Below is a small trained network, with its code and all its weights. Each question gives an input and a class and asks what happens when units are switched off, that is, made to give their printed mean instead of their output.

import numpy as np


def w(rows, s, z=0):
    codes = np.array(rows[::2]) - 128.0
    scale = np.full(codes.shape[1], s)
    scale[-1] = z or s
    return codes * scale


def norm(h):
    return h / np.sqrt((h * h).mean(-1, keepdims=True) + 1e-5)


def f(y):
    return np.maximum(y, 0)


def log_softmax(a):
    a = a - a.max(-1, keepdims=True)
    return a - np.log(np.exp(a).sum(-1, keepdims=True))


def net(x, mask):
    res = np.array(x, float).reshape(1, 5) / 4 @ E
    u = 0
    for l in range(4):
        y = f(norm(res) @ A[l][:, :-1].T + A[l][:, -1])
        res = res + np.where(mask[u : u + 5], y, B[l][:, -1]) @ B[l][:, :-1]
        u += 5
    return log_softmax(norm(res)[-1] @ U[:, :-1].T + U[:, -1])


A, B = {}, {}
E = w([
[157,189,121,113,136,233,134,113,224,131,225],'x0',
[185,159,173,177,201,188,7,182,175,109,21],'x1',
[164,207,172,115,64,149,117,124,188,230,181],'x2',
[143,208,176,194,90,66,245,204,84,183,148],'x3',
[121,135,228,73,147,195,92,105,149,99,184],'x4',
],0.0019)
A[0] = w([
[145,147,142,195,159,114,96,164,111,116,1,2],'L0N0',
[139,224,200,141,96,131,170,144,139,201,204,121],'L0N1',
[146,178,160,157,107,108,137,153,125,177,110,133],'L0N2',
[134,151,179,123,131,139,117,146,129,135,137,95],'L0N3',
[123,144,220,122,165,169,100,134,123,76,133,112],'L0N4',
],0.0099,0.00049)
B[0] = w([
[83,194,99,97,123,146,172,21,156,193,108,226],'L0N0',
[72,196,83,101,158,143,157,2,167,196,52,254],'L0N1',
[82,116,74,114,163,126,166,101,142,118,109,188],'L0N2',
[125,106,102,114,114,126,97,118,108,112,112,166],'L0N3',
[172,92,139,102,150,135,105,182,169,66,143,208],'L0N4',
],0.0065,0.0096)
A[1] = w([
[149,200,198,219,119,200,111,171,108,170,149,1],'L1N0',
[158,203,169,254,107,187,67,189,109,198,151,26],'L1N1',
[144,164,74,169,127,170,195,150,144,99,212,30],'L1N2',
[133,148,173,230,116,160,75,197,78,149,126,38],'L1N3',
[157,176,140,201,120,192,84,163,123,144,142,80],'L1N4',
],0.0081,0.00053)
B[1] = w([
[154,49,73,57,128,121,41,80,147,83,148,128],'L1N0',
[180,75,159,42,126,164,99,160,153,3,136,128],'L1N1',
[75,194,85,119,207,113,196,61,189,177,50,250],'L1N2',
[233,170,186,44,32,76,177,46,202,190,203,128],'L1N3',
[195,42,73,35,118,95,85,184,187,53,190,139],'L1N4',
],0.0031,0.0014)
A[2] = w([
[134,150,98,206,110,172,117,188,104,129,190,93],'L2N0',
[82,95,175,148,106,50,222,144,7,110,128,89],'L2N1',
[159,54,201,117,69,51,158,204,53,71,198,2],'L2N2',
[176,95,110,107,52,150,2,122,150,158,147,178],'L2N3',
[101,42,69,130,83,71,117,127,58,141,140,137],'L2N4',
],0.0069,0.00046)
B[2] = w([
[94,107,130,144,144,126,74,108,140,152,77,128],'L2N0',
[224,116,231,179,39,153,50,154,39,125,226,251],'L2N1',
[223,250,183,62,102,252,85,84,218,133,84,186],'L2N2',
[61,76,101,174,171,61,228,187,69,87,136,221],'L2N3',
[129,140,115,215,25,129,100,180,89,203,202,252],'L2N4',
],0.0033,0.0023)
A[3] = w([
[105,171,142,194,127,50,237,175,63,168,79,33],'L3N0',
[77,140,170,91,139,117,45,101,131,185,2,2],'L3N1',
[86,162,173,174,209,83,88,232,114,168,64,20],'L3N2',
[184,109,98,170,230,145,78,226,189,65,137,30],'L3N3',
[107,138,146,137,103,148,167,106,59,128,195,112],'L3N4',
],0.0061,0.00063)
B[3] = w([
[70,8,93,152,138,94,57,144,99,117,169,173],'L3N0',
[122,211,112,173,113,111,230,165,144,191,189,255],'L3N1',
[210,173,79,165,57,132,131,139,156,161,142,129],'L3N2',
[117,111,182,55,181,153,170,204,151,30,130,191],'L3N3',
[144,126,166,177,200,35,137,190,116,136,1,162],'L3N4',
],0.0038,0.0061)
U = w([
[119,66,109,194,102,74,111,171,68,133,145,50],'0',
[215,145,200,160,63,157,62,163,90,125,155,1],'1',
[74,196,77,103,151,137,181,26,176,188,87,251],'2',
[153,79,170,61,185,172,114,200,176,1,140,127],'3',
],0.0065,0.0016)

Each question gives the input, the list of numbers given to net, and the class t.
The units are the neurons (one row each of A and B). Each row of codes is followed by its name. A weight is (code - 128) times the scale printed after its matrix; where a second scale follows, it is the last column's (A, B and U).
mask holds one flag per neuron, layer by layer. A switched-off neuron (its flag False) gives its mean, the last column of its row in B, instead of its output. The means were averaged over made-up inputs and are rounded, as every weight is.
A unit's drop is (log p(t) with every unit on - log p(t) with that unit switched off) / (log p(t) with every unit on - log p(t) with every unit switched off).
The circuit of an input: a set's keep is (log p(t) with only the set's units on - log p(t) with every unit switched off) / (log p(t) with every unit on - log p(t) with every unit switched off). Starting from the 12 units with the biggest drops (on a tie, the unit counted first), units are removed one at a time, each time the one whose removal leaves the highest keep (on an exact tie, the one counted first), for as long as the keep stays at least 0.8.
units of the circuit, in order: the units of the circuit, biggest drop first
most important unit: the unit with the biggest drop
k most important neurons: the k neurons with the biggest drops, biggest first
top k neurons in layer l: the k neurons of layer l with the biggest drops, biggest first
drop of u: that unit's drop, to one decimal
input [2,-7,-8,-8,-4], class 0: units of the circuit, in order -> L0N1; L0N0; L2N4
input [-2,-7,-5,-5,1], class 0: 2 most important neurons -> L0N1; L0N4
input [-6,-4,-7,8,-1], class 0: units of the circuit, in order -> L0N1; L3N0
input [7,1,3,-7,0], class 3: units of the circuit, in order -> L0N1; L0N0
input [-3,-2,-8,-1,-3], class 0: units of the circuit, in order -> L0N1; L2N4
input [2,-8,-7,6,-1], class 0: most important unit -> L0N0
input [-3,-8,-3,1,-2], class 1: 3 most important neurons -> L0N1; L0N0; L2N1
input [0,2,-4,-4,1], class 3: top 3 neurons in layer 0 -> L0N1; L0N4; L0N2
input [0,-1,6,-8,2], class 3: top 2 neurons in layer 0 -> L0N1; L0N0
input [0,-3,6,-6,-3], class 0: top 4 neurons in layer 0 -> L0N1; L0N0; L0N2; L0N4
input [-8,-4,6,-8,5], class 0: 4 most important neurons -> L0N1; L0N0; L0N4; L2N3
input [7,5,0,-6,-5], class 3: 2 most important neurons -> L0N1; L0N2
input [8,-1,-1,-5,1], class 3: 2 most important neurons -> L0N1; L0N0
input [-7,-7,-8,-2,-4], class 0: most important unit -> L0N4
input [-1,-7,-7,5,-6], class 0: top 2 neurons in layer 0 -> L0N4; L0N3
input [7,5,-8,4,5], class 3: drop of L0N4 -> 0.1
input [-5,-6,-6,0,8], class 1: drop of L0N1 -> 0.9
input [-8,-3,0,1,-2], class 0: drop of L0N1 -> 0.9
input [-5,-2,6,-6,6], class 3: drop of L0N1 -> 0.8
